Below are the code and all the weights of a small trained network. Each question names an input and a class and asks about switching units off, where a switched-off unit gives its printed mean instead of its output.

import numpy as np


def w(rows, s, z=0):
    codes = np.array(rows[::2]) - 128.0
    scale = np.full(codes.shape[1], s)
    scale[-1] = z or s
    return codes * scale


def f(y):
    return np.maximum(y, 0)


def log_softmax(a):
    a = a - a.max(-1, keepdims=True)
    return a - np.log(np.exp(a).sum(-1, keepdims=True))


def net(x, mask):
    res = np.array(x, float).reshape(1, 6) / 4 @ E
    y = f(res @ A[0][:, :-1].T + A[0][:, -1])
    res = res + np.where(mask, y, B[0][:, -1]) @ B[0][:, :-1]
    return log_softmax(res[-1] @ U[:, :-1].T + U[:, -1])


A, B = {}, {}
E = w([
[180,195,127,217],'x0',
[130,126,127,126],'x1',
[72,222,2,110],'x2',
[194,89,49,93],'x3',
[129,125,127,131],'x4',
[130,131,127,123],'x5',
],0.0089)
A[0] = w([
[85,131,135,179,140],'N1',
[71,138,153,154,255],'N2',
[9,179,205,151,38],'N3',
[139,141,124,209,174],'N4',
[44,91,101,61,98],'N5',
[122,80,145,151,65],'N6',
[180,179,115,179,41],'N7',
[193,81,188,124,67],'N8',
[141,116,104,209,243],'N9',
[240,102,64,119,251],'N10',
[169,70,62,109,171],'N11',
[177,159,146,156,37],'N12',
[89,89,142,76,172],'N13',
[108,195,59,54,32],'N14',
[200,86,184,112,105],'N15',
],0.014,0.0091)
B[0] = w([
[122,135,154,153,167],'N1',
[48,99,188,129,240],'N2',
[201,120,134,208,200],'N3',
[165,127,128,71,196],'N4',
[202,128,126,90,188],'N5',
[120,156,60,139,144],'N6',
[223,143,94,114,158],'N7',
[122,198,2,172,185],'N8',
[151,136,128,47,224],'N9',
[94,106,227,155,248],'N10',
[116,118,201,186,195],'N11',
[142,150,118,78,141],'N12',
[234,210,159,86,193],'N13',
[107,181,43,185,188],'N14',
[79,180,43,130,193],'N15',
],0.0097,0.012)
U = w([
[90,154,33,203,61],'0',
[100,125,162,119,255],'1',
[94,139,175,116,202],'2',
[220,136,142,80,24],'3',
[117,115,202,230,22],'4',
[89,119,155,109,232],'5',
[38,9,131,80,70],'6',
],0.012,0.01)

Each question gives the input, the list of numbers given to net, and the class t.
The units are the neurons (one row each of A and B). Each row of codes is followed by its name. A weight is (code - 128) times the scale printed after its matrix; where a second scale follows, it is the last column's (A, B and U).
mask holds one flag per neuron, in row order. A switched-off neuron (its flag False) gives its mean, the last column of its row in B, instead of its output. The means were averaged over made-up inputs and are rounded, as every weight is.
A unit's drop is (log p(t) with every unit on - log p(t) with that unit switched off) / (log p(t) with every unit on - log p(t) with every unit switched off).
The circuit of an input: a set's keep is (log p(t) with only the set's units on - log p(t) with every unit switched off) / (log p(t) with every unit on - log p(t) with every unit switched off). Starting from the 12 units with the biggest drops (on a tie, the unit counted first), units are removed one at a time, each time the one whose removal leaves the highest keep (on an exact tie, the one counted first), for as long as the keep stays at least 0.8.
units of the circuit, in order: the units of the circuit, biggest drop first
most important unit: the unit with the biggest drop
k most important neurons: the k neurons with the biggest drops, biggest first
drop of u: that unit's drop, to one decimal
input [-3,-2,-1,-6,3,-2], class 4: units of the circuit, in order	[N3]
input [-7,-3,8,-7,-2,0], class 0: 2 most important neurons	[N14 N10]
input [4,-5,-6,-3,-5,-3], class 0: 3 most important neurons	[N8 N15 N10]
input [-4,2,0,6,1,4], class 4: 3 most important neurons	[N11 N10 N9]
input [5,-7,-7,-2,0,6], class 0: units of the circuit, in order	[N8 N15]
input [8,-7,-8,4,-6,3], class 0: 3 most important neurons	[N8 N15 N13]
input [8,-2,2,-8,6,-6], class 3: 4 most important neurons	[N4 N7 N9 N10]
input [-6,-2,-5,-3,-2,-2], class 3: 2 most important neurons	[N13 N10]
input [-8,1,1,0,7,0], class 3: 3 most important neurons	[N13 N5 N10]
input [-7,3,8,-7,4,-6], class 0: 3 most important neurons	[N14 N10 N3]
input [-4,-4,8,-8,-2,5], class 0: 2 most important neurons	[N14 N10]
input [-5,-7,2,7,-2,3], class 4: 2 most important neurons	[N11 N10]
input [6,3,-4,0,-5,-3], class 3: 2 most important neurons	[N4 N9]
input [8,-5,2,1,-5,-4], class 3: most important unit	N7
input [8,6,-7,2,-5,3], class 3: 4 most important neurons	[N9 N4 N14 N7]
input [-8,7,1,5,-5,0], class 3: 3 most important neurons	[N13 N5 N2]
input [-7,-3,-7,-6,-4,0], class 0: 2 most important neurons	[N8 N15]
input [6,-6,4,-5,0,-3], class 3: units of the circuit, in order	[N7 N4]
input [-8,-5,1,-2,1,-1], class 3: units of the circuit, in order	[N13 N5]
input [-7,1,-7,6,2,-4], class 0: units of the circuit, in order	[N8]
input [-8,5,7,0,-3,6], class 3: drop of N13	0.9
input [3,-2,5,-8,-1,-7], class 4: drop of N14	0.0
input [-4,-5,-5,6,0,3], class 4: drop of N4	0.2
input [-2,-2,3,-7,-5,0], class 4: drop of N9	0.2
